Here is a tiny trained network, its code and every weight. The questions are about switching its units off for an input and a target symbol, where a switched-off unit gives its printed mean instead of its output.

import numpy as np


def w(rows, s, z=0):
    codes = np.array(rows[::2]) - 128.0
    scale = np.full(codes.shape[1], s)
    scale[-1] = z or s
    return codes * scale


def f(y):
    return np.maximum(y, 0)


def softmax(a):
    e = np.exp(a - a.max(-1, keepdims=True))
    return e / e.sum(-1, keepdims=True)


def log_softmax(a):
    a = a - a.max(-1, keepdims=True)
    return a - np.log(np.exp(a).sum(-1, keepdims=True))


def net(x, mask):
    ids = ['αβγδζηθλμξπστφψω'.index(c) for c in x.split()]
    T = len(ids)
    res = E[ids] + P[:T]
    q, k, v = (res @ M[0].T for M in (Q, K, V))
    z = softmax(np.where(np.tri(T) > 0, q @ k.T / 2**0.5, -1e9)) @ v
    res = res + np.where(mask[0], z, O[0][:, -1]) @ O[0][:, :-1]
    y = f(res @ A[0][:, :-1].T + A[0][:, -1])
    res = res + np.where(mask[1:9], y, B[0][:, -1]) @ B[0][:, :-1]
    return log_softmax(res[-1] @ U[:, :-1].T + U[:, -1])


Q, K, V, O, A, B = {}, {}, {}, {}, {}, {}
E = w([
[85,115,139,46,201],'α',
[15,51,200,3,85],'β',
[203,140,103,77,224],'γ',
[69,113,151,84,175],'δ',
[27,134,190,181,101],'ζ',
[72,141,187,209,90],'η',
[218,191,179,135,65],'θ',
[136,148,125,130,196],'λ',
[176,129,71,81,7],'μ',
[110,111,95,186,69],'ξ',
[104,138,133,118,205],'π',
[31,103,196,113,97],'σ',
[163,98,126,30,189],'τ',
[129,164,161,225,121],'φ',
[61,64,212,65,40],'ψ',
[194,137,137,136,150],'ω',
],0.016)
P = w([
[142,90,228,117,247],'0',
[143,115,131,152,129],'1',
[104,189,111,98,164],'2',
[129,62,126,200,155],'3',
[167,97,146,156,92],'4',
[89,207,139,80,211],'5',
[178,78,99,205,59],'6',
[169,90,136,159,103],'7',
],0.015)
Q[0] = w([
[94,183,5,112,67],'h0',
[177,41,53,156,80],'h0',
],0.023)
K[0] = w([
[81,147,3,112,66],'h0',
[115,40,80,167,147],'h0',
],0.025)
V[0] = w([
[253,224,157,206,154],'h0',
[126,213,209,215,75],'h0',
],0.019)
O[0] = w([
[181,250,89,185,130,132],'h0',
[224,173,241,165,94,5],'h0',
],0.015,0.0027)
A[0] = w([
[149,188,175,198,170,106],'n0',
[184,165,162,68,73,107],'n1',
[146,177,114,10,106,54],'n2',
[151,142,200,203,182,104],'n3',
[98,188,76,106,97,185],'n4',
[93,146,160,49,68,124],'n5',
[120,56,156,157,175,113],'n6',
[136,141,131,91,149,254],'n7',
],0.012,0.0084)
B[0] = w([
[51,124,169,120,97,254],'n0',
[65,125,120,112,176,194],'n1',
[174,148,64,70,96,141],'n2',
[210,98,51,99,162,223],'n3',
[197,135,106,160,175,187],'n4',
[167,125,91,173,164,178],'n5',
[173,197,164,92,83,213],'n6',
[88,107,158,251,64,167],'n7',
],0.016,0.03)
U = w([
[54,110,69,85,113,106],'α',
[175,118,118,48,182,66],'β',
[159,157,107,73,199,44],'γ',
[1,128,125,113,68,159],'δ',
[147,64,161,104,248,74],'ζ',
[93,93,164,58,196,119],'η',
[118,203,112,59,157,139],'θ',
[100,184,133,180,101,121],'λ',
[147,133,100,109,157,109],'μ',
[49,78,174,188,156,254],'ξ',
[70,64,145,206,187,161],'π',
[127,147,191,133,138,153],'σ',
[110,92,82,99,164,84],'τ',
[61,147,149,88,152,172],'φ',
[148,122,156,123,150,187],'ψ',
[138,236,153,129,89,117],'ω',
],0.0063,0.0069)

Each question gives the input, a string of symbols that net reads in full, and the target symbol t.
The units are the heads (2 rows each of Q, K, V and O) and the neurons (one row each of A and B). Each row of codes is followed by its name. A weight is (code - 128) times the scale printed after its matrix; where a second scale follows, it is the last column's (O, A, B and U).
mask holds one flag per unit, heads first, then neurons. A switched-off unit (its flag False) gives its mean, the last column of its rows in O or B, instead of its output. The means were averaged over made-up inputs and are rounded, as every weight is.
A unit's drop is (log p(t) with every unit on - log p(t) with that unit switched off) / (log p(t) with every unit on - log p(t) with every unit switched off).
The circuit of an input: a set's keep is (log p(t) with only the set's units on - log p(t) with every unit switched off) / (log p(t) with every unit on - log p(t) with every unit switched off). Starting from all 9 units, units are removed one at a time, each time the one whose removal leaves the highest keep (on an exact tie, the one counted first), for as long as the keep stays at least 0.8.
units of the circuit, in order: the units of the circuit, biggest drop first
most important unit: the unit with the biggest drop
k most important neurons: the k neurons with the biggest drops, biggest first
input θ δ δ δ β ω β θ, target θ: 4 most important neurons	(n3 n0 n1 n7)
input γ σ α λ β, target γ: 2 most important neurons	(n4 n0)
input η ψ μ α, target ζ: units of the circuit, in order	(n3 h0 n6 n1)
input ζ π μ γ π, target ζ: units of the circuit, in order	(h0 n3 n1)
input μ γ θ δ ω ζ, target θ: units of the circuit, in order	(n3 n0 h0 n1)
input α δ φ λ, target δ: most important unit	n3
input ω λ τ ω, target λ: units of the circuit, in order	(h0 n6)
input γ π τ, target τ: units of the circuit, in order	(h0 n0)
input τ φ γ ζ γ π ζ, target β: units of the circuit, in order	(h0 n3)
input ω ψ γ ζ φ λ α δ, target ω: 2 most important neurons	(n1 n5)
input π ω μ α α α α δ, target π: units of the circuit, in order	(n6 n3 n0)
input γ α ω λ λ, target γ: units of the circuit, in order	(h0 n4)
input θ π λ λ μ ω, target θ: 3 most important neurons	(n3 n0 n1)
input σ δ δ ψ ξ ξ, target ξ: 2 most important neurons	(n6 n3)
input β η σ α σ λ, target λ: units of the circuit, in order	(h0 n3 n7)
input α ω λ ξ π δ, target δ: 4 most important neurons	(n3 n4 n7 n6)
input π β γ π λ γ ω ω, target π: 4 most important neurons	(n6 n3 n0 n2)
input β ζ ψ σ π, target β: units of the circuit, in order	(n6 n0 h0)
input ζ ξ ζ β γ, target ζ: units of the circuit, in order	(h0 n1 n6)
input π π τ φ λ τ α ζ, target π: most important unit	n6
input ω λ λ, target λ: 2 most important neurons	(n3 n6)
